Here is a tiny trained network, its code and every weight. The questions are about switching its units off for an input and a target symbol, where a switched-off unit gives its printed mean instead of its output.

import numpy as np


def w(rows, s, z=0):
    codes = np.array(rows[::2]) - 128.0
    scale = np.full(codes.shape[1], s)
    scale[-1] = z or s
    return codes * scale


def norm(h):
    return h / np.sqrt((h * h).mean(-1, keepdims=True) + 1e-5)


def f(y):
    return np.maximum(y, 0)


def softmax(a):
    e = np.exp(a - a.max(-1, keepdims=True))
    return e / e.sum(-1, keepdims=True)


def log_softmax(a):
    a = a - a.max(-1, keepdims=True)
    return a - np.log(np.exp(a).sum(-1, keepdims=True))


def net(x, mask):
    ids = ['ΔΣΨαβζλμξτ'.index(c) for c in x.split()]
    T = len(ids)
    res = E[ids] + P[:T]
    u = 0
    for l in range(2):
        r = norm(res)
        for j in range(2):
            rows = slice(4 * j, 4 * j + 4)
            q, k, v = (r @ M[l][rows].T for M in (Q, K, V))
            z = softmax(np.where(np.tri(T) > 0, q @ k.T / 4**0.5, -1e9)) @ v
            o = O[l][rows]
            res = res + np.where(mask[u + j], z, o[:, -1]) @ o[:, :-1]
        u += 2
        y = f(norm(res) @ A[l][:, :-1].T + A[l][:, -1])
        res = res + np.where(mask[u : u + 8], y, B[l][:, -1]) @ B[l][:, :-1]
        u += 8
    return log_softmax(norm(res)[-1] @ U[:, :-1].T + U[:, -1])


Q, K, V, O, A, B = {}, {}, {}, {}, {}, {}
E = w([
[199,194,109],'Δ',
[112,122,92],'Σ',
[90,129,160],'Ψ',
[143,129,217],'α',
[77,120,113],'β',
[95,159,120],'ζ',
[95,140,118],'λ',
[184,197,1],'μ',
[117,152,148],'ξ',
[133,130,197],'τ',
],0.005)
P = w([
[211,107,122],'0',
[5,189,91],'1',
[216,107,135],'2',
[10,190,85],'3',
[229,134,129],'4',
[14,189,81],'5',
[224,145,129],'6',
[16,194,83],'7',
[223,149,124],'8',
[16,192,84],'9',
[226,152,120],'10',
[14,193,81],'11',
[226,147,122],'12',
[10,191,81],'13',
],0.0017)
Q[0] = w([
[100,121,130],'L0H0',
[164,99,69],'L0H0',
[48,172,254],'L0H0',
[81,200,254],'L0H0',
[141,151,179],'L0H1',
[142,103,104],'L0H1',
[112,109,99],'L0H1',
[120,128,122],'L0H1',
],0.0021)
K[0] = w([
[131,139,158],'L0H0',
[61,87,121],'L0H0',
[196,166,145],'L0H0',
[251,204,123],'L0H0',
[109,116,121],'L0H1',
[151,119,127],'L0H1',
[131,110,137],'L0H1',
[110,132,162],'L0H1',
],0.0026)
V[0] = w([
[132,127,123],'L0H0',
[134,127,119],'L0H0',
[131,209,196],'L0H0',
[121,129,141],'L0H0',
[171,104,33],'L0H1',
[142,2,88],'L0H1',
[183,212,158],'L0H1',
[128,129,130],'L0H1',
],0.0007)
O[0] = w([
[116,128,120,130],'L0H0',
[119,129,121,134],'L0H0',
[253,93,111,30],'L0H0',
[144,125,144,116],'L0H0',
[40,138,29,226],'L0H1',
[47,57,86,100],'L0H1',
[138,168,187,6],'L0H1',
[130,128,131,124],'L0H1',
],0.0004,0.0002)
A[0] = w([
[59,120,154,180],'L0N0',
[191,3,202,128],'L0N1',
[101,83,229,73],'L0N2',
[225,29,42,79],'L0N3',
[76,161,179,123],'L0N4',
[116,137,251,177],'L0N5',
[148,151,59,196],'L0N6',
[157,149,84,253],'L0N7',
],0.0039,0.0025)
B[0] = w([
[173,94,119,221],'L0N0',
[45,215,145,141],'L0N1',
[80,128,65,144],'L0N2',
[1,1,137,160],'L0N3',
[155,85,86,170],'L0N4',
[56,157,75,167],'L0N5',
[115,97,160,242],'L0N6',
[109,84,184,253],'L0N7',
],0.0043,0.003)
Q[1] = w([
[225,135,108],'L1H0',
[101,251,59],'L1H0',
[103,218,152],'L1H0',
[100,161,163],'L1H0',
[222,96,254],'L1H1',
[207,37,217],'L1H1',
[150,163,215],'L1H1',
[142,189,197],'L1H1',
],0.0074)
K[1] = w([
[254,90,130],'L1H0',
[150,241,123],'L1H0',
[114,197,172],'L1H0',
[70,170,169],'L1H0',
[46,60,163],'L1H1',
[81,13,154],'L1H1',
[61,136,174],'L1H1',
[80,158,165],'L1H1',
],0.009)
V[1] = w([
[108,78,163],'L1H0',
[128,120,62],'L1H0',
[113,150,233],'L1H0',
[128,128,128],'L1H0',
[41,102,199],'L1H1',
[135,143,254],'L1H1',
[137,133,119],'L1H1',
[111,111,65],'L1H1',
],0.0037)
O[1] = w([
[107,168,134,213],'L1H0',
[162,117,189,169],'L1H0',
[103,184,11,87],'L1H0',
[128,128,128,128],'L1H0',
[252,104,164,213],'L1H1',
[141,102,228,5],'L1H1',
[100,144,121,119],'L1H1',
[147,133,68,216],'L1H1',
],0.0029,0.0015)
A[1] = w([
[69,141,76,184],'L1N0',
[120,8,98,46],'L1N1',
[193,48,74,95],'L1N2',
[94,21,101,109],'L1N3',
[137,124,125,106],'L1N4',
[198,252,15,79],'L1N5',
[237,87,11,2],'L1N6',
[128,19,137,65],'L1N7',
],0.0041,0.0037)
B[1] = w([
[164,122,142,254],'L1N0',
[123,71,103,179],'L1N1',
[178,166,85,168],'L1N2',
[122,173,152,227],'L1N3',
[125,126,126,128],'L1N4',
[65,100,151,161],'L1N5',
[157,254,146,135],'L1N6',
[137,102,95,180],'L1N7',
],0.0091,0.0033)
U = w([
[51,116,193,130],'Δ',
[202,89,48,160],'Σ',
[134,181,177,147],'Ψ',
[128,191,150,114],'α',
[96,1,127,2],'β',
[205,166,146,159],'ζ',
[181,136,186,180],'λ',
[63,144,40,134],'μ',
[164,85,191,169],'ξ',
[177,225,67,58],'τ',
],0.019,0.0041)

Each question gives the input, a string of symbols that net reads in full, and the target symbol t.
The units are the heads (4 rows each of Q, K, V and O) and the neurons (one row each of A and B). Each row of codes is followed by its name. A weight is (code - 128) times the scale printed after its matrix; where a second scale follows, it is the last column's (O, A, B and U).
mask holds one flag per unit, layer by layer, with each layer's heads first. A switched-off unit (its flag False) gives its mean, the last column of its rows in O or B, instead of its output. The means were averaged over made-up inputs and are rounded, as every weight is.
A unit's drop is (log p(t) with every unit on - log p(t) with that unit switched off) / (log p(t) with every unit on - log p(t) with every unit switched off).
The circuit of an input: a set's keep is (log p(t) with only the set's units on - log p(t) with every unit switched off) / (log p(t) with every unit on - log p(t) with every unit switched off). Starting from the 12 units with the biggest drops (on a tie, the unit counted first), units are removed one at a time, each time the one whose removal leaves the highest keep (on an exact tie, the one counted first), for as long as the keep stays at least 0.8.
units of the circuit, in order: the units of the circuit, biggest drop first
most important unit: the unit with the biggest drop
k most important neurons: the k neurons with the biggest drops, biggest first
top k neurons in layer l: the k neurons of layer l with the biggest drops, biggest first
heads that matter: for each layer, one digit per head in row order, 1 if its drop is at least 0.15 and else 0, layers parted by /
input Σ β β ξ, target ξ: top 4 neurons in layer 1 : (L1N0, L1N3, L1N2, L1N1)
input λ ξ λ Σ β ξ, target ξ: units of the circuit, in order : (L1H1, L1N3)
input β Σ λ Σ Σ α Ψ β, target β: units of the circuit, in order : (L0N0, L1H1, L1N0)
input Σ Δ β Ψ μ Ψ, target μ: most important unit : L1H1
input Ψ β β β μ λ λ τ Δ Ψ α α λ Σ, target Δ: top 2 neurons in layer 1 : (L1N2, L1N7)
input Δ μ α β β ξ, target μ: heads that matter : 00 / 11
input ξ Ψ α Ψ, target Ψ: 3 most important neurons : (L1N1, L0N5, L0N3)
input β ξ λ Σ Ψ β λ Δ, target Δ: heads that matter : 00 / 00
input β λ β μ λ Σ β λ μ Δ μ Ψ Ψ, target μ: heads that matter : 00 / 00
input Σ Σ λ ζ β τ β Σ Δ λ μ β β α, target μ: heads that matter : 00 / 00
input Σ β λ β β β Ψ λ ζ β Σ Ψ β λ, target λ: 4 most important neurons : (L1N0, L0N3, L1N2, L0N5)
input μ β Δ β Σ Ψ β μ β μ Σ μ ζ, target ξ: top 2 neurons in layer 0 : (L0N7, L0N5)
input β Σ β ξ β Σ λ τ Δ Σ Δ Ψ ξ, target Δ: 2 most important neurons : (L0N5, L0N6)
input λ ζ β τ β λ, target λ: 2 most important neurons : (L0N3, L1N0)
input Σ β β Σ β Ψ, target Ψ: top 2 neurons in layer 1 : (L1N1, L1N2)
input β τ Σ β α ξ ζ β τ β β Σ Ψ β, target β: 2 most important neurons : (L0N0, L1N2)
input β Σ λ Σ β ζ, target ζ: top 3 neurons in layer 1 : (L1N0, L1N1, L1N5)
input Δ ζ α Σ τ β ζ μ Σ β β α λ, target ξ: top 3 neurons in layer 0 : (L0N0, L0N7, L0N4)
input β ζ β μ α, target Ψ: most important unit : L0N1
input Σ β β ζ β Σ, target Σ: most important neuron : (L1N1)
input β β β Δ Ψ ξ β Δ Ψ ζ, target Δ: top 3 neurons in layer 1 : (L1N2, L1N3, L1N6)
input α β β τ, target τ: 2 most important neurons : (L0N5, L0N7)
input Σ β β Σ λ ζ, target ζ: top 4 neurons in layer 1 : (L1N0, L1N1, L1N5, L1N7)
